Here is a tiny trained network, its code and every weight. The questions are about switching its units off for an input and a class, where a switched-off unit gives its printed mean instead of its output.

import numpy as np


def w(rows, s, z=0):
    codes = np.array(rows[::2]) - 128.0
    scale = np.full(codes.shape[1], s)
    scale[-1] = z or s
    return codes * scale


def norm(h):
    return h / np.sqrt((h * h).mean(-1, keepdims=True) + 1e-5)


def f(y):
    return np.maximum(y, 0)


def log_softmax(a):
    a = a - a.max(-1, keepdims=True)
    return a - np.log(np.exp(a).sum(-1, keepdims=True))


def net(x, mask):
    res = np.array(x, float).reshape(1, 3) / 4 @ E
    u = 0
    for l in range(3):
        y = f(norm(res) @ A[l][:, :-1].T + A[l][:, -1])
        res = res + np.where(mask[u : u + 5], y, B[l][:, -1]) @ B[l][:, :-1]
        u += 5
    return log_softmax(norm(res)[-1] @ U[:, :-1].T + U[:, -1])


A, B = {}, {}
E = w([
[115,185,160,254,108,197,145],'x0',
[171,187,112,96,142,195,64],'x1',
[145,183,170,56,139,199,160],'x2',
],0.008)
A[0] = w([
[132,162,145,177,131,209,135,101],'L0N0',
[135,67,153,196,124,5,215,72],'L0N1',
[148,137,102,2,115,146,37,143],'L0N2',
[214,178,131,81,122,172,31,78],'L0N3',
[150,164,85,88,141,109,112,4],'L0N4',
],0.0097,0.0036)
B[0] = w([
[187,200,116,130,69,139,116,211],'L0N0',
[10,91,146,190,108,119,139,234],'L0N1',
[225,66,166,135,222,106,172,254],'L0N2',
[56,110,87,84,170,148,119,216],'L0N3',
[129,106,173,38,123,75,185,153],'L0N4',
],0.014,0.0084)
A[1] = w([
[76,54,2,102,8,23,38,179],'L1N0',
[169,137,65,98,159,138,144,165],'L1N1',
[31,120,115,99,26,98,44,44],'L1N2',
[197,130,200,204,52,96,235,163],'L1N3',
[194,94,112,225,22,21,150,252],'L1N4',
],0.0096,0.0033)
B[1] = w([
[97,164,178,203,144,101,197,216],'L1N0',
[101,173,117,178,95,106,87,198],'L1N1',
[54,118,127,77,129,63,186,191],'L1N2',
[216,130,62,98,251,53,132,229],'L1N3',
[145,204,126,171,147,95,140,254],'L1N4',
],0.012,0.0071)
A[2] = w([
[88,216,193,154,164,67,193,205],'L2N0',
[227,6,116,108,152,68,80,86],'L2N1',
[101,195,119,115,11,250,63,87],'L2N2',
[175,228,110,154,173,129,91,243],'L2N3',
[109,73,162,139,221,195,19,6],'L2N4',
],0.012,0.002)
B[2] = w([
[189,115,126,86,121,160,62,254],'L2N0',
[103,101,144,22,122,154,106,222],'L2N1',
[7,24,83,56,94,167,95,169],'L2N2',
[157,177,107,196,121,163,78,223],'L2N3',
[187,115,158,141,88,42,154,157],'L2N4',
],0.014,0.013)
U = w([
[13,107,170,213,104,74,149,214],'0',
[169,75,173,33,176,115,131,160],'1',
[23,125,87,144,58,215,57,106],'2',
[213,214,117,200,135,145,64,192],'3',
[118,133,150,141,60,171,182,28],'4',
[150,166,170,158,48,158,248,1],'5',
],0.013,0.0054)

Each question gives the input, the list of numbers given to net, and the class t.
The units are the neurons (one row each of A and B). Each row of codes is followed by its name. A weight is (code - 128) times the scale printed after its matrix; where a second scale follows, it is the last column's (A, B and U).
mask holds one flag per neuron, layer by layer. A switched-off neuron (its flag False) gives its mean, the last column of its row in B, instead of its output. The means were averaged over made-up inputs and are rounded, as every weight is.
A unit's drop is (log p(t) with every unit on - log p(t) with that unit switched off) / (log p(t) with every unit on - log p(t) with every unit switched off).
The circuit of an input: a set's keep is (log p(t) with only the set's units on - log p(t) with every unit switched off) / (log p(t) with every unit on - log p(t) with every unit switched off). Starting from the 12 units with the biggest drops (on a tie, the unit counted first), units are removed one at a time, each time the one whose removal leaves the highest keep (on an exact tie, the one counted first), for as long as the keep stays at least 0.8.
circuit, biggest first: the units of the circuit, biggest drop first
most important unit: the unit with the biggest drop
top k neurons: the k neurons with the biggest drops, biggest first
k most important neurons of layer l: the k neurons of layer l with the biggest drops, biggest first
drop of u: that unit's drop, to one decimal
input [3,7,3], class 2: circuit, biggest first : [L1N3, L0N3]
input [3,8,-2], class 2: top neuron : [L2N2]
input [2,1,-6], class 0: top 2 neurons : [L0N2, L0N1]
input [0,1,-2], class 3: top 2 neurons : [L0N3, L2N0]
input [6,0,7], class 2: 3 most important neurons of layer 1 : [L1N4, L1N0, L1N2]
input [3,0,6], class 2: top 2 neurons : [L0N2, L2N2]
input [2,5,0], class 2: circuit, biggest first : [L0N3, L1N3]
input [1,1,-5], class 0: top 3 neurons : [L0N2, L0N1, L0N0]
input [2,-8,8], class 3: top 2 neurons : [L0N3, L0N2]
input [0,0,7], class 3: top 2 neurons : [L0N1, L1N1]
input [4,6,3], class 2: top 3 neurons : [L2N2, L0N3, L1N3]
input [3,7,-1], class 2: 2 most important neurons of layer 0 : [L0N3, L0N0]
input [4,0,7], class 2: top 2 neurons : [L0N2, L2N2]
input [1,-7,-3], class 0: top neuron : [L0N1]
input [5,2,8], class 2: top 2 neurons : [L0N2, L2N2]
input [3,-8,8], class 3: top 2 neurons : [L0N3, L0N2]
input [0,-1,0], class 0: drop of L0N1 : 0.8
input [-2,-6,-2], class 0: drop of L0N1 : 0.2
input [0,-2,-1], class 0: drop of L2N4 : 0.0
input [1,-1,6], class 3: most important unit : L0N0
